In the rows, 128 means zero.
Here are made-up things, facts about them, and rows of numbers that follow some of those facts. Name the thing behind each unnamed row.

Named rows:
J705: [146 131 136 146 132 107 127 118 117 123 107 131 110 117 123  88 129 110
 122 117 122 119 149 123 123 136]
J45: [126 125  93 184 115 127 128 102 131 125 112 137 134 134 143  94 118 127
 134 138 122 114 143 115 119 141]
J382: [125 122 165 115 136 121 119 144 133 124 135 118 122 132 118 167 125 132
 133 121 122 130 127 135 136 120]
J127: [ 92 120  90 112 149 103 125 127 151 115 139 130 135 137 150 145  84 103
 102 116 139 126 125 140 124  91]
J295: [147 100 166 137 140 100 170 111 135 144 140 152 181 152 112 145 161 201
 141 115 149 132  74 135 109 125]
J281: [122 107 167 153 119 111 105 134 150  98 154 128 162 127  46 250 110 161
 111 122 106 125 170 117 145 137]
J17: [ 94 142 105  87 120 112 115 138 167 179 115 120 158 140 141 152 119 128
 126 131 107 147 146 129 141 139]
J488: [116 118 141 120 117 130 122 140 144 115 144 122 106 142 130 164 120 129
 140 135 117 123 125 133 135 122]
J963: [113 124  91 105 100 159 133 134 143 125 137 127 114 145 152 120 122 127
 134 156 122 118 102 131 127 127]
J99: [116 130  95  95 123 124 125 137 126 130 148 132 117 126 115 176 129 123
 118 138 142 122  95 128 125 129]
J676: [112 121 119 132 113 152 128 130 141 128 136 126 131 146 144 140 121 138
 137 145 123 126 114 131 129 124]
J413: [116 123 119 132 122 141 128 129 136 127 140 128 137 140 136 148 124 137
 135 137 125 128 117 129 129 124]
J800: [111 119  93 122 170 128 139 126 159  94 144 117 149 132 168  75  91  81
 103  84 119 141 162 136 139  79]
J546: [114 122 121 140 130 135 122 127 131 130 143 129 144 136 125 172 126 145
 133 131 130 130 117 127 131 125]
J602: [122 111 121 143 105 123 113 127 149  97 158 135 155 124  49 226 108 156
 100 136 111 119 159 111 136 146]
J349: [151 133 100 165 131 147 123 134  76 136 120 117 162 111 122  47 140 122
 125 129 151 105 185 143 112 141]
J505: [116 122 129 110  97 168 135 142 151 117 128 118 105 149 164  98 117 123
 144 151 105 121 124 137 135 122]
J781: [144 130 137 155 130 102 122 116 123 120 110 129 101 115 119 100 127 105
 123 118 119 116 156 121 124 138]
J970: [137 149 145 139 113 208 146 117 134 124 113 127 123 123 151 140 120 162
 133 161 152 133  67 122 150 111]
J203: [141 139  57 117 128  79 112 126 120 138 169 122  30 117 116 209 162  82
 133 113 156  93  97 121 133 139]

Some facts about the things:
θ(J55, J230); θ(J281, J915); θ(J969, J55); θ(J781, J45)
θ(J971, J981); θ(J621, J259); θ(J817, J17); θ(J881, J960)
θ(J845, J804); θ(J313, J837); θ(J143, J969); θ(J88, J834)
θ(J386, J927); θ(J835, J722); θ(J858, J570); θ(J837, J677)
θ(J517, J800); θ(J295, J621); θ(J259, J146); θ(J349, J426)
θ(J488, J468); θ(J690, J296); θ(J927, J454); θ(J705, J886)
θ(J296, J344); θ(J734, J810); θ(J672, J768); θ(J49, J240)
θ(J810, J86); θ(J923, J313); θ(J45, J611); θ(J834, J734)
θ(J102, J529); θ(J404, J281); θ(J566, J517); θ(J570, J991)
θ(J722, J22); θ(J821, J422); θ(J231, J88); θ(J22, J950)
θ(J142, J881); θ(J960, J223); θ(J602, J404); θ(J275, J971)
θ(J304, J602); θ(J426, J275); θ(J344, J672); θ(J981, J528)
θ(J758, J203); θ(J726, J295); θ(J520, J862); θ(J60, J304)
θ(J468, J781); θ(J886, J635); θ(J970, J143); θ(J745, J231)
θ(J682, J858); θ(J862, J778); θ(J703, J792); θ(J792, J726)
θ(J754, J817); θ(J240, J970); θ(J454, J127); θ(J800, J386)
θ(J17, J913); θ(J878, J942); θ(J146, J395); θ(J203, J142)
θ(J791, J102); θ(J230, J859); θ(J395, J351); θ(J528, J791)
θ(J793, J349); θ(J677, J754); θ(J109, J878); θ(J351, J923)
θ(J768, J49); θ(J942, J793); τ(J281, J271); τ(J281, J259)
τ(J281, J792); τ(J281, J39); τ(J281, J482); τ(J99, J441)
τ(J99, J745); τ(J650, J488); τ(J127, J963); τ(J544, J792)
τ(J611, J963); τ(J611, J621); τ(J817, J866); τ(J910, J488)
τ(J910, J505); τ(J910, J517); τ(J881, J792); τ(J881, J963)
τ(J845, J517); τ(J558, J874); τ(J313, J259); τ(J313, J41)
τ(J313, J505); τ(J143, J103); τ(J143, J792); τ(J290, J168)
τ(J290, J874); τ(J290, J314); τ(J840, J570); τ(J106, J505)
τ(J900, J682); τ(J900, J778); τ(J534, J259); τ(J858, J99)
τ(J858, J621); τ(J837, J792); τ(J517, J488); τ(J679, J792)
τ(J679, J190); τ(J479, J810); τ(J998, J792); τ(J295, J334)
τ(J295, J792); τ(J295, J242); τ(J259, J792); τ(J488, J259)
τ(J488, J792); τ(J488, J505); τ(J690, J488); τ(J690, J792)
τ(J927, J334); τ(J242, J45); τ(J296, J792); τ(J676, J334)
τ(J676, J792); τ(J429, J947); τ(J429, J881); τ(J963, J792)
τ(J926, J60); τ(J19, J441); τ(J314, J834); τ(J672, J611)
τ(J573, J834); τ(J573, J792); τ(J573, J529); τ(J834, J259)
τ(J834, J792); τ(J834, J441); τ(J102, J259); τ(J102, J17)
τ(J482, J676); τ(J566, J745); τ(J722, J195); τ(J486, J86)
τ(J190, J792); τ(J546, J334); τ(J602, J544); τ(J602, J821)
τ(J275, J544); τ(J275, J970); τ(J63, J505); τ(J63, J73)
τ(J344, J240); τ(J758, J834); τ(J758, J792); τ(J44, J792)
τ(J529, J676); τ(J505, J792); τ(J726, J259); τ(J520, J810)
τ(J60, J792); τ(J334, J792); τ(J468, J259); τ(J701, J102)
τ(J701, J55); τ(J701, J558); τ(J223, J792); τ(J223, J242)
τ(J223, J190); τ(J86, J792); τ(J86, J240); τ(J200, J792)
τ(J200, J413); τ(J200, J676); τ(J745, J259); τ(J745, J963)
τ(J327, J259); τ(J862, J482); τ(J703, J259); τ(J703, J963)
τ(J955, J792); τ(J955, J44); τ(J240, J682); τ(J240, J792)
τ(J947, J792); τ(J413, J947); τ(J800, J72); τ(J800, J778)
τ(J103, J963); τ(J103, J441); τ(J103, J821); τ(J17, J44)
τ(J870, J422); τ(J146, J792); τ(J146, J955); τ(J203, J621)
τ(J791, J792); τ(J791, J314); τ(J395, J505); τ(J528, J505)
τ(J528, J676); τ(J207, J271); τ(J207, J72); τ(J109, J792)
τ(J351, J955); τ(J72, J505); τ(J768, J259); τ(J768, J382)
τ(J768, J505); τ(J768, J240); τ(J382, J505); τ(J382, J839)
τ(J382, J534)

Rows to name:
No name comes twice in this set of rows, the named rows included.
[127 131  77  89 136 110 121 135 120 126 151 133 104 115  98 199 136 115
 105 125 145 113  88 123 124 134] => J858
[125 124 106 133 134 153 130 127 132 123 150 125 148 132 133 140 134 133
 130 121 124 137 128 123 136 124] => J486
[116 126 113 140 157  67 135 111 146 105  96 132 118 123 162  40  75  70
  92  97 130 117 167 139 115  90] => J386
[118 119 107 143 128 159 120 141 106 132 158 120 171 136 121 155 135 153
 137 138 149 121 135 140 124 124] => J109
[121 130  92 151 119  96 107 125 133 138 180 116  54 137 137 222 153 109
 163 119 146 110 115 125 140 128] => J881
[105 118 108 110 155 187 115 135 101 119 137 134 137 136 152 121 142 117
 141 141  96 159  86 107 119 136] => J86
[118 128 112 146 128  89 108 127 127 133 183 122  75 132 120 236 150 118
 157 115 151 119 115 125 138 127] => J758
[125 151 111 108 132  85 118 126 149 175  79 122 135 117 133  94 124 102
 113 114 103 135 174 124 136 148] => J913
[117 124  96 145 119 162 117 138 110 139 146 118 164 136 134 129 128 143
 137 144 139 118 147 140 124 130] => J529
[142 149 115 101 133 186 139 124 120 128 134 129 115 109 117 202 133 151
 110 146 166 125  39 121 147 114] => J672

Now the same things, written a new way:
Some rows with their names:
J845: [106 148  91 123  92 121 160 124 113 109 113 129 118 128 161 121 140 145
  92 137  76 122 114 131  97 144  97 107 197 171 162 130 118 109  97 161
 175  95 130 167 136 143 145 102  76]
J804: [120 105 116 115 138 143 139 140 156 149 137 128 157 117 120 101 103 117
 152 107 129 123 128 159 101 114 181 141 134 162  89 139 121 134 124 123
 124 121  90 136 108 138  98 135 150]
J517: [ 95 117  83 115 106 132 127 129 134 137 130 129 136 136 148 124 128 120
 114 104  81 126 134 134 119 139 130 126 141 164 114 133 118 116 107 146
 159 111  95 151 136 154 114 125 100]
J488: [ 90 121  83 119  92 128 118 121 124 136 113 140 137 146 161 128 129 117
 100 109  74 114 134 112 144 146  96 116 146 163 146 126 123 108 107 146
 180 107  86 149 142 152 117 109  82]
J800: [109 140  76 107 106 115 158 131 122 112 141 102 120 123 153 129 164 155
 104 115  71 149 113 147  85 133 116 130 183 177 105 133  97 114 102 167
 150 100 136 170 136 164 146 140 113]
J468: [115 131 116 122 116 132 161 134 133 108 117 133 122 116 145 105 122 132
 107 140 106 122 120 149  94 133 153 110 196 170 140 137 119 117  97 146
 151  95 128 156 124 122 135 102  95]
J230: [144  77  74 110 141 106  87 154  85 186 116 180 167 161  76 158 140  99
 147  88  93 146 190  81  80 117 186  56 111  98 129 115 118 138  99 162
 119  93 145 153 147 178 101  57 150]
J672: [ 66  75 169  97  80  95  97 149 183 142 104 120 140 135  99  57 173  98
 186 169 103  61  97 112  91 133 126  54 208 157 148 108 133  94 129 101
 115  94 144  83  66  84 149 102 105]
J942: [ 95  98  83 144 159 117 152 140 185  93  74 113 109  80 136 147  83 137
  81 120 129 110 177 166 183 132 138 154 147 188 101 146  81  98 176 160
 166 161  41 163 151 167 117 154 159]
J195: [106 167 104 119  70 177 182 159 160 197  76 179 147 162 172 162 182 167
  97  83 164  58  97 166  84 136  83  56 102  87 104 133  30  93 193  79
 110 162  42 180  50 122  54 155 120]
J840: [ 77 139 173 200 159  73 141  62  81 103 160 180 210  57  72  61  84 198
  89  83  96  62  97 157  88  65  82 157 203 171  85 198 100  94 190 183
 113  95 144 161 152  88 117  55  86]
J168: [ 81  86 137 196  80 166  85 120 159 181 144 167 175 154 100  88  84 101
 156  95 123  66 198 156 173 150 182 149 104 109 112 158 126 173 104  94
 172 131  43 154  78 169  64 112  69]
J413: [104 114  99 114 117 140 131 131 143 140 125 128 151 136 145 111 112 117
 127 112 101 121 131 143 122 133 154 128 142 161 106 127 122 122 113 129
 143 114  89 133 132 141 111 125 122]
J45: [ 88  90  83 108 120 145  92 131 160 176 139 124 186 150 140 124 105 106
 151  91  92 125 154 135 162 135 156 144 106 155  88 123 124 130 137 115
 142 178  55 113 134 162  76 144 145]
J190: [105 114  97 116 118 140 131 131 141 138 125 128 151 135 143 113 111 117
 126 111 102 120 131 142 119 134 154 130 145 162 105 130 122 122 112 130
 144 113  89 134 130 142 112 123 120]
J837: [163 179 155 174  81 174 180  80  82 120 156  79 213  59 153 128 129 136
 116 172  88 148 132 114  81 152 120 154 204  86 137 108 132 145  99  79
 144 121  57 144 137 129 149  86  88]
J482: [104 118  93 115 116 138 131 130 142 141 130 122 149 135 144 115 114 120
 126 109  94 125 132 142 112 135 151 135 138 162 103 129 119 124 111 135
 146 115  94 141 130 149 115 128 121]
J927: [118 125 115 118 125 130 164 137 144 108 119 123 120 107 138 100 124 133
 113 140 111 128 114 156  89 127 165 117 196 173 120 139 114 119 100 150
 140  94 134 157 118 122 138 115 112]
J866: [168 164  73  96 161  74 110 146 183 200 164 102 170 148 114 119  83 108
 186 171  68  60 123  89 182 104 184 159 103 144 105 174 134  92 191 181
 122  94  43 184  92 187  87  59  87]
J49: [ 66  76  89 106  74  91  83 147 171 185 147 152 149 155  84  70 164  98
 183 103  67  76 119 111  82 140 155  59 156 123  99 120 130 106 134 138
 118  98 141 120  77 106 141 122 107]

Rows to name:
No name comes twice in this set of rows, the named rows included.
[105 107 106 102 131 144 127 135 148 141 112 125 168 134 151 114 119 112
 130 113 120 124 117 133 145 125 148 120 145 167 108 117 127 115 117 118
 140 119  85 106 140 118 100 116 141] => J544
[169 178  73 101 159 129 179 153 140 199 166  77 158  57  80  92  97 201
 185 189  70  65 111  70 104 137 187 157 181  86  96 134 133  94 184 142
 136  92  44 185  92 169 154  57  66] => J817
[135 136 110 114 131 128 163 137 145 116 123 116 126 120 144 102 112 130
 129 155 107 119 120 148 102 130 166 127 196 171 138 133 126 105 100 148
 147  94 126 161 121 127 140  93  97] => J479
[ 82  95  86 103 111 147  88 125 148 173 102 142 192 154 162 127 110 103
 125  96  93 105 135  92 181 143 101 118 107 155 124 111 128 107 134 109
 166 165  49  94 147 132  70 110 118] => J821
[ 71  77  75 104  82  92  86 149 142 183 152 159 149 157  82 113 169  98
 180  94  66 107 139 102  80 138 164  58 141 124  99 115 123 117 114 151
 121  95 142 134 104 141 144 107 124] => J240
[129  76  73 108 133 104  87 153  87 185 120 179 167 161  76 159 145  97
 154  90  86 139 184  80  80 124 185  57 114 102 127 115 121 133 102 159
 117  93 144 146 144 173 106  59 143] => J969
[121 125 145 109 130 144 163 138 138 110  99 139 137 112 147  97 115 116
 113 150 142 114 110 144 113 126 159  96 200 169 151 125 127 112 100 123
 143  95 121 118 131  96 122  84 113] => J19
[168 181 162 177  89 175 181  68  82 124 162  76 213  59 169 136 113 112
 119 162  79 147 128 120  82 151 100 155 204  91 150 111 133 154 101  78
 136 122  62 164 136 161 146 105 109] => J313
[ 64  75 138 104  60  83  96 142 184 150 154  90 118 136  99  57 178  99
 184 152  65  65  97 137  82 147 100  56 205 156 111 121 129  97 125 135
 119  93 144 119  51  84 153 152  76] => J296
[120 143  96 115 110 122 155 130 132 116 108 128 121 134 161 114 123 128
 106 156  82 108 122 123 122 144 114 108 196 171 174 129 128  99  97 154
 178  93 123 162 136 131 141  79  73] => J520
[ 99 105 125 159 103 153 121 126 146 143 129 148 149 138 127  97  90 111
 131 115 116  93 170 151 132 143 172 133 139 145 122 140 124 141 104 116
 158 105  74 148 107 144 100 107  86] => J314
[ 64  76 113 104  58  81  89 133 179 148 145  95 115 147 119  56 182  98
 181 153  63  60  97 103  83 151  82  55 207 155 149 117 131  96 121 146
 139  93 146 124  58  85 155 147  68] => J690
[106 102 135 103 136 151 125 139 152 138 100 141 173 135 147 104 105 105
 134 122 145 109 120 134 159 128 160 106 154 162 125 117 130 112 115 106
 139 110  76  96 138 100  86  94 133] => J99
[133 107 160 105 151 146 170 148 165 107 113 122 132  88 116  85 108 120
 146 146 160 130 108 161  89  95 183 114 197 176  99 135 121 129 105 121
 118  96 130 119 102  95 121 112 156] => J127

